Here is a tiny trained network, its code and every weight. The questions are about switching its units off for an input and a target symbol, where a switched-off unit gives its printed mean instead of its output.

import numpy as np


def w(rows, s, z=0):
    codes = np.array(rows[::2]) - 128.0
    scale = np.full(codes.shape[1], s)
    scale[-1] = z or s
    return codes * scale


def norm(h):
    return h / np.sqrt((h * h).mean(-1, keepdims=True) + 1e-5)


def f(y):
    return y / 2 * (1 + np.tanh(0.7978845608 * (y + 0.044715 * y**3)))


def softmax(a):
    e = np.exp(a - a.max(-1, keepdims=True))
    return e / e.sum(-1, keepdims=True)


def log_softmax(a):
    a = a - a.max(-1, keepdims=True)
    return a - np.log(np.exp(a).sum(-1, keepdims=True))


def net(x, mask):
    ids = ['αγζμπψ'.index(c) for c in x.split()]
    T = len(ids)
    res = E[ids] + P[:T]
    u = 0
    for l in range(2):
        r = norm(res)
        for j in range(2):
            rows = slice(4 * j, 4 * j + 4)
            q, k, v = (r @ M[l][rows].T for M in (Q, K, V))
            z = softmax(np.where(np.tri(T) > 0, q @ k.T / 4**0.5, -1e9)) @ v
            o = O[l][rows]
            res = res + np.where(mask[u + j], z, o[:, -1]) @ o[:, :-1]
        u += 2
        y = f(norm(res) @ A[l][:, :-1].T + A[l][:, -1])
        res = res + np.where(mask[u : u + 8], y, B[l][:, -1]) @ B[l][:, :-1]
        u += 8
    return log_softmax(norm(res)[-1] @ U[:, :-1].T + U[:, -1])


Q, K, V, O, A, B = {}, {}, {}, {}, {}, {}
E = w([
[132,179,134,3,103,205,69,77,125],'α',
[47,108,147,91,103,163,49,208,157],'γ',
[177,95,103,54,210,107,174,150,43],'ζ',
[31,129,82,124,113,73,165,13,167],'μ',
[185,220,150,147,20,74,161,151,126],'π',
[196,45,156,105,135,102,66,65,152],'ψ',
],0.019)
P = w([
[58,145,185,25,147,54,78,119,38],'0',
[157,160,180,69,200,124,165,182,212],'1',
[119,135,137,110,79,116,124,142,47],'2',
[195,163,132,84,145,112,159,197,212],'3',
[129,115,114,158,55,141,122,120,42],'4',
[190,135,100,116,109,127,161,173,220],'5',
[138,104,87,197,42,168,122,102,42],'6',
[181,122,47,149,111,114,151,151,238],'7',
[146,89,46,252,48,181,96,70,37],'8',
[208,117,89,133,106,98,158,148,226],'9',
],0.015)
Q[0] = w([
[71,139,148,99,155,91,157,7,121],'L0H0',
[222,140,117,97,150,129,181,57,162],'L0H0',
[83,142,92,118,179,101,181,214,213],'L0H0',
[68,146,223,65,150,179,80,94,110],'L0H0',
[105,164,82,96,170,157,154,148,135],'L0H1',
[123,125,225,156,148,146,91,93,163],'L0H1',
[92,191,130,171,117,146,161,129,135],'L0H1',
[97,126,61,115,118,107,115,163,129],'L0H1',
],0.016)
K[0] = w([
[54,175,138,78,220,37,244,43,98],'L0H0',
[204,156,109,159,126,194,224,41,72],'L0H0',
[195,38,192,188,198,10,149,156,84],'L0H0',
[133,178,214,23,181,75,105,153,96],'L0H0',
[105,199,130,107,79,104,150,176,119],'L0H1',
[102,189,248,100,166,48,105,115,90],'L0H1',
[61,103,126,124,136,224,199,132,68],'L0H1',
[199,170,80,156,127,170,167,127,126],'L0H1',
],0.012)
V[0] = w([
[114,133,91,198,126,133,86,148,120],'L0H0',
[57,112,176,98,113,84,164,145,136],'L0H0',
[146,82,2,98,120,184,129,100,132],'L0H0',
[98,205,223,95,151,58,130,94,72],'L0H0',
[101,178,175,203,80,131,54,80,159],'L0H1',
[124,107,98,126,141,119,170,67,170],'L0H1',
[193,100,107,220,134,192,59,89,110],'L0H1',
[148,110,124,184,142,124,185,133,53],'L0H1',
],0.0084)
O[0] = w([
[139,137,113,138,136,27,143,158,196,87],'L0H0',
[192,119,91,213,141,139,72,98,123,160],'L0H0',
[93,186,92,44,161,114,164,157,26,104],'L0H0',
[176,19,153,147,47,229,182,109,150,203],'L0H0',
[185,213,54,107,95,241,89,147,246,70],'L0H1',
[109,111,54,75,165,200,241,92,115,99],'L0H1',
[179,39,13,118,19,206,131,254,110,2],'L0H1',
[162,39,188,196,76,118,204,158,158,85],'L0H1',
],0.0064,0.0055)
A[0] = w([
[143,171,162,101,111,211,148,137,163,63],'L0N0',
[94,130,156,190,82,151,116,159,155,76],'L0N1',
[54,110,144,117,168,87,168,135,190,85],'L0N2',
[195,75,103,85,175,133,153,121,193,91],'L0N3',
[99,119,117,207,67,164,94,68,114,100],'L0N4',
[155,85,129,108,175,168,82,115,78,109],'L0N5',
[71,119,152,135,201,129,136,242,244,2],'L0N6',
[163,123,139,139,248,128,211,234,157,27],'L0N7',
],0.012,0.0098)
B[0] = w([
[163,138,154,167,162,148,130,66,141,161],'L0N0',
[103,128,171,119,148,158,128,122,116,153],'L0N1',
[92,129,69,128,119,159,127,141,95,163],'L0N2',
[132,121,152,83,135,52,159,105,83,214],'L0N3',
[140,123,136,165,154,186,115,79,130,253],'L0N4',
[87,157,118,167,178,127,114,123,97,221],'L0N5',
[80,136,143,4,148,149,191,149,106,165],'L0N6',
[178,113,86,162,150,234,120,191,141,183],'L0N7',
],0.018,0.0038)
Q[1] = w([
[92,118,38,181,164,135,175,58,185],'L1H0',
[124,138,127,149,29,100,126,11,74],'L1H0',
[94,122,166,85,48,176,51,78,235],'L1H0',
[130,74,92,25,160,126,58,113,110],'L1H0',
[181,76,75,138,110,106,108,83,99],'L1H1',
[166,114,152,190,69,188,155,183,126],'L1H1',
[65,83,58,113,220,165,145,132,170],'L1H1',
[103,147,78,96,121,104,132,58,127],'L1H1',
],0.012)
K[1] = w([
[164,140,92,139,204,104,247,79,133],'L1H0',
[172,181,36,191,79,121,184,126,131],'L1H0',
[226,174,91,25,166,180,48,76,174],'L1H0',
[102,158,160,45,114,147,94,101,63],'L1H0',
[168,122,48,135,106,88,172,175,153],'L1H1',
[181,93,118,106,125,79,115,130,211],'L1H1',
[45,196,111,117,217,126,112,82,70],'L1H1',
[94,113,114,120,101,127,178,122,90],'L1H1',
],0.013)
V[1] = w([
[110,183,74,111,194,188,101,132,48],'L1H0',
[11,27,180,164,176,96,123,76,100],'L1H0',
[221,152,250,25,125,35,149,162,144],'L1H0',
[184,139,173,169,141,202,68,239,50],'L1H0',
[117,126,50,91,115,125,232,122,54],'L1H1',
[161,69,244,59,143,176,207,114,217],'L1H1',
[78,164,121,140,127,253,182,246,162],'L1H1',
[139,79,147,51,199,108,69,104,150],'L1H1',
],0.0072)
O[1] = w([
[86,31,108,180,64,43,92,197,82,115],'L1H0',
[139,170,2,113,79,86,98,165,165,171],'L1H0',
[177,127,214,139,88,244,66,101,160,180],'L1H0',
[227,140,168,95,160,99,59,132,108,97],'L1H0',
[179,127,212,182,155,164,52,115,153,78],'L1H1',
[95,114,20,105,185,31,84,195,72,151],'L1H1',
[126,190,186,162,167,44,135,75,62,3],'L1H1',
[214,99,88,170,45,82,201,174,101,130],'L1H1',
],0.0083,0.0063)
A[1] = w([
[115,113,181,130,136,125,188,180,164,155],'L1N0',
[96,84,80,103,126,88,132,151,105,110],'L1N1',
[156,81,175,110,150,15,170,78,83,89],'L1N2',
[158,167,170,173,136,79,149,197,243,78],'L1N3',
[108,194,142,148,125,78,52,184,186,109],'L1N4',
[180,111,118,138,248,127,188,221,169,19],'L1N5',
[65,98,169,47,177,131,149,185,180,10],'L1N6',
[127,157,181,161,191,149,159,177,197,68],'L1N7',
],0.016,0.012)
B[1] = w([
[141,166,106,141,120,117,96,130,137,194],'L1N0',
[141,139,144,125,125,140,144,127,146,254],'L1N1',
[113,102,142,139,157,97,131,148,120,204],'L1N2',
[125,166,116,153,110,102,92,164,147,208],'L1N3',
[145,168,112,172,104,93,94,140,130,183],'L1N4',
[152,103,78,121,116,177,124,165,151,198],'L1N5',
[124,133,127,4,154,122,114,116,80,164],'L1N6',
[127,114,98,130,107,83,114,146,111,183],'L1N7',
],0.038,0.0058)
U = w([
[205,167,235,200,159,219,124,63,173,174],'α',
[64,138,121,39,55,133,63,122,26,94],'γ',
[243,4,40,162,59,183,99,159,99,64],'ζ',
[48,148,54,197,117,127,200,64,154,109],'μ',
[186,213,80,220,103,64,32,98,135,140],'π',
[134,29,171,200,180,64,112,113,100,249],'ψ',
],0.0045,0.0016)

Each question gives the input, a string of symbols that net reads in full, and the target symbol t.
The units are the heads (4 rows each of Q, K, V and O) and the neurons (one row each of A and B). Each row of codes is followed by its name. A weight is (code - 128) times the scale printed after its matrix; where a second scale follows, it is the last column's (O, A, B and U).
mask holds one flag per unit, layer by layer, with each layer's heads first. A switched-off unit (its flag False) gives its mean, the last column of its rows in O or B, instead of its output. The means were averaged over made-up inputs and are rounded, as every weight is.
A unit's drop is (log p(t) with every unit on - log p(t) with that unit switched off) / (log p(t) with every unit on - log p(t) with every unit switched off).
The circuit of an input: a set's keep is (log p(t) with only the set's units on - log p(t) with every unit switched off) / (log p(t) with every unit on - log p(t) with every unit switched off). Starting from the 12 units with the biggest drops (on a tie, the unit counted first), units are removed one at a time, each time the one whose removal leaves the highest keep (on an exact tie, the one counted first), for as long as the keep stays at least 0.8.
circuit, biggest first: the units of the circuit, biggest drop first
unit that matters most: the unit with the biggest drop
top k neurons: the k neurons with the biggest drops, biggest first
top k neurons in layer l: the k neurons of layer l with the biggest drops, biggest first
heads that matter: for each layer, one digit per head in row order, 1 if its drop is at least 0.15 and else 0, layers parted by /
drop when u is switched off: that unit's drop, to one decimal
input ζ α π ψ π α π α ζ, target γ: circuit, biggest first : L0H0
input γ π π ψ γ, target α: circuit, biggest first : L0N4, L1H0
input π ζ γ, target π: heads that matter : 10 / 10
input ζ π ψ ψ π μ π, target μ: heads that matter : 00 / 10
input π π γ ζ γ, target ψ: top 2 neurons in layer 0 : L0N4, L0N7
input π π γ ψ π ψ π π ζ, target ψ: heads that matter : 10 / 11
input μ π π ζ ζ γ ζ, target π: heads that matter : 11 / 10
input π ψ π ψ γ, target π: heads that matter : 10 / 00
input ζ ψ π π μ α γ π μ α, target α: top 2 neurons : L0N0, L1N6
input ζ γ ψ π ζ π α ζ π, target γ: circuit, biggest first : L0H0, L1N4
input μ ψ π, target α: heads that matter : 00 / 00
input ζ ζ ψ μ π ψ, target ψ: top 2 neurons : L0N3, L1N2
input π α ζ α γ π π, target α: heads that matter : 00 / 10
input ζ π π γ, target γ: circuit, biggest first : L1N6
input π ψ ζ ζ π, target ζ: top 3 neurons : L0N4, L0N3, L0N1
input π π γ ζ π ψ μ γ ψ, target μ: heads that matter : 11 / 10
input α π μ γ α, target α: circuit, biggest first : L0N0, L1N7, L0N4
input ψ ζ π π ζ, target α: heads that matter : 01 / 10
input π π ζ π ζ ψ π, target ψ: heads that matter : 11 / 01
input π ζ π, target ψ: unit that matters most : L0H1
input π π ζ π π γ π γ α, target γ: heads that matter : 11 / 10
input μ α ζ, target ψ: heads that matter : 00 / 10
input π π ζ μ π ψ μ ψ π, target ζ: heads that matter : 01 / 01
input μ γ α μ γ π π α ψ ψ, target ψ: heads that matter : 00 / 00
input π ζ γ γ ζ, target π: heads that matter : 01 / 10
input ζ μ π ζ μ π μ, target α: drop when L1H0 is switched off : 0.2
input γ π α π π ψ ζ π ζ, target α: drop when L1H1 is switched off : 0.2
input ψ π γ π π π ψ, target α: drop when L1H0 is switched off : 0.5
input π μ π, target μ: unit that matters most : L0H1
input γ ζ ζ π μ π ζ π μ, target α: drop when L0N6 is switched off : 0.0
